Each row has a name. Each piece below is followed by the name of the row it came from, unless a question asks for something else. Each question is about the rows just above it. Places in a row count from 0.

[-91 -90 -23 -47 -90  -5  28  46  64 -15 -46 -83 -23   4   1  37 -57  39
  84 -51  -4 -40 -85 -18 -64  53 -45  56 -33  78 -90 -81  45 -75] = J618
[-81  56 -45 -90 -51 -57  78   1 -18  37 -22  84  -4 -23  53 -83  45  64
 -33 -91 -25 -46  -5 -90 -90 -64 -40  39 -85 -75  46  28   4 -15] = J212
[ 82  -7 -13  38 -27  -4  44  86   0  -7  70 -39  53  51  78  16  38  89
  12 -49 -26  85 -73 -81 -24 -60  88 -34  70  56  86 -88 -41  -3] = J816
Put [-91 -90 -90 -90 -85 -83 -81 -75 -64 -57 -51 -47 -46 -45 -40 -33 -23 -23
 -18 -15  -5  -4   1   4  28  37  39  45  46  53  56  64  78  84] back in order: which row is it?
J618
Put [-40 -85 -18 -64  53 -45  56 -33  78 -90 -81  45 -75 -91 -90 -23 -47 -90
  -5  28  46  64 -15 -46 -83 -23   4   1  37 -57  39  84 -51  -4] back in order: which row is it?
J618
Put [-15   4  28  46 -75 -85  39 -40 -64 -90 -90  -5 -46 -25 -91 -33  64  45
 -83  53 -23  -4  84 -22  37 -18   1  78 -57 -51 -90 -45  56 -81] back in order: which row is it?
J212
which: [-81  56 -45 -90 -51 -57  78   1 -18  37 -22  84  -4 -23  53 -83  45  64
 -33 -91 -25 -46  -5 -90 -90 -64 -40  39 -85 -75  46  28   4 -15]
J212
[82] is at row and place
J816, 0
Which row holds these entries in another order? [-88 -41  -3  82  -7 -13  38 -27  -4  44  86   0  -7  70 -39  53  51  78
  16  38  89  12 -49 -26  85 -73 -81 -24 -60  88 -34  70  56  86]
J816
Where in the named rows is [-26]?
J816, 20

[-46  82  -4  50] -> J801
[-35  85  -3  44] -> J829
[-24  83  -2  36] -> J215
[27 71  1  0] -> J263
[ 83 -46  50  -4] -> J918
[-10  80  -1  27] -> J268
[-61  58  -5  54] -> J787
[-60  67  -5  56] -> J125
[-54  76  -4  55] -> J838
[84 75  0 14] -> J700
Row and place of [84] in the named rows:
J700, 0
[-24  -2  36  83] is which row reordered?
J215
[ -4  50 -46  82] is which row reordered?
J801

[ 17  70  29  61   7  26   7 -55  51  23 -32 -14 -29 -25   6] : J103
[  7  51 -14  61 -32   7   6  23  70  17  62 -25 -29  26  30] : J64
[-14 -29  61  23   7 -56 -25 -32  29   7  17  26  70   6  51] : J21
Which row holds these entries in another order? [ 23 -14   7 -25  29 -55   7  70   6  26 -29  17  61 -32  51]
J103
Put [  6 -25 -29 -14 -32  23  51 -55   7  26   7  61  29  70  17] back in order: which row is it?
J103
Row and place of [62] in the named rows:
J64, 10
Where do [  7  51 -14  61 -32   7   6  23  70  17  62 -25 -29  26  30] appear?
J64

